Below are the code and all the weights of a small trained network. Each question names an input and a target symbol and asks about switching units off, where a switched-off unit gives its printed mean instead of its output.

import numpy as np


def w(rows, s, z=0):
    codes = np.array(rows[::2]) - 128.0
    scale = np.full(codes.shape[1], s)
    scale[-1] = z or s
    return codes * scale


def norm(h):
    return h / np.sqrt((h * h).mean(-1, keepdims=True) + 1e-5)


def f(y):
    return y / 2 * (1 + np.tanh(0.7978845608 * (y + 0.044715 * y**3)))


def softmax(a):
    e = np.exp(a - a.max(-1, keepdims=True))
    return e / e.sum(-1, keepdims=True)


def log_softmax(a):
    a = a - a.max(-1, keepdims=True)
    return a - np.log(np.exp(a).sum(-1, keepdims=True))


def net(x, mask):
    ids = ['αβγδεηθλμξπστφψω'.index(c) for c in x.split()]
    T = len(ids)
    res = E[ids] + P[:T]
    r = norm(res)
    for j in range(2):
        rows = slice(2 * j, 2 * j + 2)
        q, k, v = (r @ M[0][rows].T for M in (Q, K, V))
        z = softmax(np.where(np.tri(T) > 0, q @ k.T / 2**0.5, -1e9)) @ v
        o = O[0][rows]
        res = res + np.where(mask[j], z, o[:, -1]) @ o[:, :-1]
    y = f(norm(res) @ A[0][:, :-1].T + A[0][:, -1])
    res = res + np.where(mask[2:6], y, B[0][:, -1]) @ B[0][:, :-1]
    return log_softmax(norm(res)[-1] @ U[:, :-1].T + U[:, -1])


Q, K, V, O, A, B = {}, {}, {}, {}, {}, {}
E = w([
[128,230,191,146,172,156],'α',
[201,58,137,76,121,22],'β',
[148,120,137,143,197,106],'γ',
[103,106,192,118,139,6],'δ',
[148,157,127,149,166,104],'ε',
[217,81,153,126,148,136],'η',
[145,121,131,126,193,125],'θ',
[134,160,119,145,206,123],'λ',
[139,132,130,137,190,89],'μ',
[58,22,44,197,106,60],'ξ',
[134,151,116,155,172,97],'π',
[185,148,80,153,130,161],'σ',
[149,121,145,172,187,85],'τ',
[87,151,47,59,133,129],'φ',
[60,80,156,116,200,148],'ψ',
[154,144,115,145,217,120],'ω',
],0.018)
P = w([
[195,191,72,109,254,67],'0',
[176,169,83,102,206,85],'1',
[162,145,90,97,172,98],'2',
[154,140,94,83,138,121],'3',
[147,133,102,78,107,126],'4',
[130,141,98,88,98,128],'5',
],0.008)
Q[0] = w([
[46,129,51,156,247,69],'H1',
[103,98,153,162,29,189],'H1',
[150,173,114,168,223,85],'H2',
[14,73,122,151,64,187],'H2',
],0.011)
K[0] = w([
[92,107,175,67,79,198],'H1',
[125,135,59,171,228,105],'H1',
[87,125,175,126,37,164],'H2',
[160,187,120,51,254,69],'H2',
],0.012)
V[0] = w([
[10,93,131,167,180,203],'H1',
[129,191,18,2,135,143],'H1',
[177,207,236,59,140,160],'H2',
[44,126,186,43,149,34],'H2',
],0.0078)
O[0] = w([
[77,164,123,88,245,152,91],'H1',
[111,162,59,52,40,197,245],'H1',
[186,206,248,129,126,167,151],'H2',
[94,117,163,52,82,85,144],'H2',
],0.011,0.012)
A[0] = w([
[127,159,2,180,141,186,126],'N1',
[67,110,125,29,251,126,55],'N2',
[70,183,228,78,124,80,252],'N3',
[237,96,135,253,141,213,179],'N4',
],0.008,0.0027)
B[0] = w([
[47,116,128,201,124,124,255],'N1',
[126,58,163,20,116,149,159],'N2',
[7,172,158,203,119,141,224],'N3',
[109,56,152,105,128,192,250],'N4',
],0.011,0.0044)
U = w([
[101,205,209,179,133,195,201],'α',
[211,100,188,88,8,62,49],'β',
[196,111,143,82,186,105,113],'γ',
[39,99,213,151,66,34,68],'δ',
[222,172,107,159,104,127,63],'ε',
[196,18,192,124,92,210,199],'η',
[168,120,138,69,160,144,32],'θ',
[119,159,100,128,203,140,44],'λ',
[186,177,119,83,158,38,94],'μ',
[78,51,111,174,154,83,185],'ξ',
[121,165,50,224,164,57,99],'π',
[82,79,80,255,132,239,60],'σ',
[156,94,124,165,167,96,255],'τ',
[90,137,52,64,44,159,145],'φ',
[33,30,191,46,182,148,95],'ψ',
[134,111,90,143,210,152,125],'ω',
],0.0098,0.0031)

Each question gives the input, a string of symbols that net reads in full, and the target symbol t.
The units are the heads (2 rows each of Q, K, V and O) and the neurons (one row each of A and B). Each row of codes is followed by its name. A weight is (code - 128) times the scale printed after its matrix; where a second scale follows, it is the last column's (O, A, B and U).
mask holds one flag per unit, heads first, then neurons. A switched-off unit (its flag False) gives its mean, the last column of its rows in O or B, instead of its output. The means were averaged over made-up inputs and are rounded, as every weight is.
A unit's drop is (log p(t) with every unit on - log p(t) with that unit switched off) / (log p(t) with every unit on - log p(t) with every unit switched off).
The circuit of an input: a set's keep is (log p(t) with only the set's units on - log p(t) with every unit switched off) / (log p(t) with every unit on - log p(t) with every unit switched off). Starting from all 6 units, units are removed one at a time, each time the one whose removal leaves the highest keep (on an exact tie, the one counted first), for as long as the keep stays at least 0.8.
units of the circuit, in order: the units of the circuit, biggest drop first
which heads matter: for each layer, one digit per head in row order, 1 if its drop is at least 0.15 and else 0, layers parted by /
input σ τ μ, target σ: which heads matter -> 01
input ω ψ α β γ, target β: which heads matter -> 11
input δ φ μ φ σ γ, target σ: units of the circuit, in order -> H2
input ε π μ τ ξ ξ, target ξ: which heads matter -> 10
input ψ η φ φ δ π, target δ: which heads matter -> 11
input φ η μ, target η: units of the circuit, in order -> H1, H2, N4
input α φ π η μ ω, target η: units of the circuit, in order -> H1, N4
input φ γ φ φ α θ, target α: units of the circuit, in order -> H2, H1
input η μ μ γ, target η: units of the circuit, in order -> H1, N4
input δ γ φ π α λ, target α: which heads matter -> 01
input ψ τ η μ, target η: units of the circuit, in order -> H1, N4, H2
input α η τ, target η: which heads matter -> 00
input φ η φ φ η π, target η: units of the circuit, in order -> H1, H2, N4
input δ τ π, target δ: which heads matter -> 11
input φ β β η θ, target η: units of the circuit, in order -> H1, N4
input π α ε, target α: units of the circuit, in order -> H2
input α ξ η ψ γ, target ψ: which heads matter -> 10
input π θ τ π, target π: which heads matter -> 10
input ε α ψ λ, target ψ: which heads matter -> 10
input π φ δ δ μ γ, target δ: units of the circuit, in order -> H2, H1
